Here is a tiny trained network, its code and every weight. The questions are about switching its units off for an input and a class, where a switched-off unit gives its printed mean instead of its output.

import numpy as np


def w(rows, s, z=0):
    codes = np.array(rows[::2]) - 128.0
    scale = np.full(codes.shape[1], s)
    scale[-1] = z or s
    return codes * scale


def norm(h):
    return h / np.sqrt((h * h).mean(-1, keepdims=True) + 1e-5)


def f(y):
    return y / 2 * (1 + np.tanh(0.7978845608 * (y + 0.044715 * y**3)))


def log_softmax(a):
    a = a - a.max(-1, keepdims=True)
    return a - np.log(np.exp(a).sum(-1, keepdims=True))


def net(x, mask):
    res = np.array(x, float).reshape(1, 8) / 4 @ E
    u = 0
    for l in range(3):
        y = f(norm(res) @ A[l][:, :-1].T + A[l][:, -1])
        res = res + np.where(mask[u : u + 15], y, B[l][:, -1]) @ B[l][:, :-1]
        u += 15
    return log_softmax(norm(res)[-1] @ U[:, :-1].T + U[:, -1])


A, B = {}, {}
E = w([
[82,58,93,192,74,112],'x0',
[142,132,79,93,23,145],'x1',
[137,225,43,183,140,29],'x2',
[50,124,253,75,61,18],'x3',
[123,61,40,17,210,92],'x4',
[213,92,155,126,119,91],'x5',
[128,127,128,128,129,128],'x6',
[126,129,127,127,130,129],'x7',
],0.0053)
A[0] = w([
[137,156,158,199,91,138,4],'L0N0',
[230,85,161,147,126,93,96],'L0N1',
[2,203,112,106,160,182,239],'L0N2',
[91,64,148,222,196,90,56],'L0N3',
[106,72,79,95,146,74,26],'L0N4',
[87,85,99,181,114,132,93],'L0N5',
[175,130,120,132,123,54,124],'L0N6',
[142,65,157,128,104,195,23],'L0N7',
[119,148,111,141,157,159,118],'L0N8',
[155,180,64,171,128,64,49],'L0N9',
[111,156,90,140,132,85,27],'L0N10',
[197,118,165,135,162,98,127],'L0N11',
[115,73,52,133,6,120,69],'L0N12',
[164,111,102,164,131,171,55],'L0N13',
[171,213,115,43,80,162,171],'L0N14',
],0.0097,0.002)
B[0] = w([
[182,187,81,91,69,151,179],'L0N0',
[153,78,87,149,48,114,171],'L0N1',
[192,44,121,164,52,78,254],'L0N2',
[167,166,176,114,177,90,196],'L0N3',
[188,178,90,78,107,154,183],'L0N4',
[183,110,147,115,136,114,166],'L0N5',
[93,79,116,147,90,123,171],'L0N6',
[74,89,150,125,139,168,185],'L0N7',
[168,119,128,140,144,134,159],'L0N8',
[3,61,159,150,155,169,222],'L0N9',
[87,112,128,127,116,139,149],'L0N10',
[155,95,121,161,106,87,165],'L0N11',
[175,141,182,145,199,82,223],'L0N12',
[142,134,120,139,183,160,174],'L0N13',
[148,108,169,169,202,84,206],'L0N14',
],0.014,0.0039)
A[1] = w([
[77,196,56,186,110,62,138],'L1N0',
[109,141,141,102,22,96,201],'L1N1',
[116,151,35,17,163,102,3],'L1N2',
[114,150,75,143,136,116,78],'L1N3',
[125,87,90,150,38,156,109],'L1N4',
[72,192,62,184,163,36,25],'L1N5',
[107,144,93,131,109,115,95],'L1N6',
[171,166,201,180,197,71,84],'L1N7',
[160,192,96,163,148,95,79],'L1N8',
[133,254,139,159,67,181,2],'L1N9',
[172,111,187,140,201,60,213],'L1N10',
[132,194,177,189,79,174,29],'L1N11',
[49,165,153,94,97,45,46],'L1N12',
[130,108,113,124,178,143,81],'L1N13',
[179,77,204,65,139,213,119],'L1N14',
],0.0088,0.00092)
B[1] = w([
[53,78,160,66,86,145,152],'L1N0',
[153,144,155,117,203,106,179],'L1N1',
[141,136,68,57,38,174,154],'L1N2',
[114,129,158,122,136,141,123],'L1N3',
[153,89,108,120,150,87,152],'L1N4',
[26,126,103,131,95,149,161],'L1N5',
[126,121,136,98,118,120,117],'L1N6',
[122,151,56,147,111,92,216],'L1N7',
[96,123,136,139,136,152,141],'L1N8',
[145,148,119,91,51,161,144],'L1N9',
[85,181,33,151,92,116,254],'L1N10',
[112,124,34,74,64,157,159],'L1N11',
[157,185,185,109,204,131,170],'L1N12',
[143,166,187,129,106,129,156],'L1N13',
[9,156,118,138,108,82,212],'L1N14',
],0.014,0.0062)
A[2] = w([
[144,70,76,176,130,192,249],'L2N0',
[156,185,169,123,216,96,93],'L2N1',
[149,172,190,198,36,164,141],'L2N2',
[138,148,141,73,66,131,231],'L2N3',
[199,146,94,109,152,113,87],'L2N4',
[177,55,96,115,123,84,5],'L2N5',
[162,113,166,93,140,169,23],'L2N6',
[97,175,60,126,158,129,163],'L2N7',
[121,120,91,111,146,130,26],'L2N8',
[64,99,181,116,127,171,82],'L2N9',
[95,118,174,174,187,106,66],'L2N10',
[62,99,161,125,141,180,2],'L2N11',
[128,97,94,188,120,62,134],'L2N12',
[74,159,104,133,96,104,184],'L2N13',
[159,140,136,199,196,251,23],'L2N14',
],0.011,0.00073)
B[2] = w([
[125,171,197,7,193,36,207],'L2N0',
[137,231,192,86,236,160,140],'L2N1',
[99,104,42,1,100,172,147],'L2N2',
[205,130,91,67,224,226,168],'L2N3',
[19,108,119,121,115,149,164],'L2N4',
[173,62,195,71,161,179,170],'L2N5',
[92,120,113,189,67,72,113],'L2N6',
[209,147,117,225,62,134,235],'L2N7',
[128,162,143,137,46,134,148],'L2N8',
[57,76,97,167,219,136,169],'L2N9',
[157,142,47,70,109,211,178],'L2N10',
[45,74,113,154,189,83,168],'L2N11',
[229,85,212,175,140,151,254],'L2N12',
[189,96,62,204,162,194,241],'L2N13',
[109,250,217,39,190,60,167],'L2N14',
],0.0098,0.0063)
U = w([
[8,67,117,147,128,151,128],'0',
[157,123,64,30,43,198,104],'1',
[170,117,115,146,140,113,253],'2',
[170,160,96,188,109,108,99],'3',
[119,221,189,96,176,115,82],'4',
[173,131,113,184,98,137,103],'5',
[187,39,189,119,105,113,46],'6',
[146,119,122,136,119,143,166],'7',
],0.011,0.0045)

Each question gives the input, the list of numbers given to net, and the class t.
The units are the neurons (one row each of A and B). Each row of codes is followed by its name. A weight is (code - 128) times the scale printed after its matrix; where a second scale follows, it is the last column's (A, B and U).
mask holds one flag per neuron, layer by layer. A switched-off neuron (its flag False) gives its mean, the last column of its row in B, instead of its output. The means were averaged over made-up inputs and are rounded, as every weight is.
A unit's drop is (log p(t) with every unit on - log p(t) with that unit switched off) / (log p(t) with every unit on - log p(t) with every unit switched off).
The circuit of an input: a set's keep is (log p(t) with only the set's units on - log p(t) with every unit switched off) / (log p(t) with every unit on - log p(t) with every unit switched off). Starting from the 12 units with the biggest drops (on a tie, the unit counted first), units are removed one at a time, each time the one whose removal leaves the highest keep (on an exact tie, the one counted first), for as long as the keep stays at least 0.8.
units of the circuit, in order: the units of the circuit, biggest drop first
most important unit: the unit with the biggest drop
top k neurons: the k neurons with the biggest drops, biggest first
k most important neurons of layer l: the k neurons of layer l with the biggest drops, biggest first
input [7,-2,6,3,-2,8,1,0], class 6: top 2 neurons => L0N1, L0N6
input [8,-7,-6,8,-6,-3,-4,-2], class 4: 4 most important neurons of layer 1 => L1N12, L1N1, L1N5, L1N2
input [-8,8,-7,-3,-1,0,0,-1], class 3: 2 most important neurons of layer 1 => L1N10, L1N7
input [2,-6,-4,-4,-1,7,-5,3], class 6: most important unit => L0N1
input [5,5,0,-5,4,-8,4,7], class 6: 3 most important neurons of layer 0 => L0N2, L0N3, L0N14
input [3,2,6,5,-6,-7,-3,-7], class 6: top 4 neurons => L0N2, L1N4, L1N1, L1N10
input [-3,0,6,3,6,3,1,-5], class 0: units of the circuit, in order => L0N9, L0N6
input [-4,-5,2,-7,7,2,1,-3], class 1: units of the circuit, in order => L1N2, L0N12
input [6,4,-2,-3,3,-7,3,0], class 6: units of the circuit, in order => L0N2, L2N5
input [0,-4,-1,-2,7,-4,-2,2], class 1: units of the circuit, in order => L1N2, L0N4
input [-6,5,2,2,-5,-7,4,-2], class 6: top 2 neurons => L0N2, L0N12
input [-5,7,-4,-5,-8,8,-8,-5], class 1: 3 most important neurons of layer 0 => L0N2, L0N0, L0N1
input [7,6,8,2,-3,8,-6,-1], class 0: top 4 neurons => L0N9, L0N2, L1N0, L1N5
input [1,6,3,8,3,-1,1,-5], class 4: most important unit => L1N12
input [0,-4,-6,6,5,4,-4,-2], class 0: top 2 neurons => L0N2, L1N14
input [4,-3,0,8,7,0,5,1], class 4: top 4 neurons => L1N12, L1N1, L0N13, L1N11
input [8,0,-4,8,-8,-1,8,-4], class 1: top 2 neurons => L1N11, L1N9
input [-8,-4,-6,-4,7,8,0,-6], class 5: top 4 neurons => L1N14, L0N2, L0N0, L0N11
input [-7,1,5,-7,3,-8,-4,2], class 6: 3 most important neurons of layer 0 => L0N2, L0N12, L0N3
input [0,-6,1,-8,4,8,6,6], class 4: most important unit => L0N2
input [6,-6,-5,4,-2,6,1,4], class 3: units of the circuit, in order => L0N3, L1N10
input [2,0,-7,-8,2,4,2,6], class 4: 2 most important neurons of layer 0 => L0N13, L0N9
input [-4,7,-3,5,1,-1,3,5], class 3: top 2 neurons => L0N14, L1N10
input [0,-2,-2,8,-6,-2,3,-4], class 4: top 3 neurons => L1N1, L1N12, L2N1
input [-7,-2,-7,4,-5,5,2,2], class 0: 3 most important neurons of layer 0 => L0N2, L0N7, L0N12
input [2,-1,-6,-3,3,6,6,-6], class 0: top 4 neurons => L0N7, L0N2, L1N14, L1N7
input [4,1,0,-3,-8,6,-6,1], class 1: most important unit => L0N0
input [1,-8,3,-5,-8,8,-6,-6], class 1: top 2 neurons => L0N0, L0N2
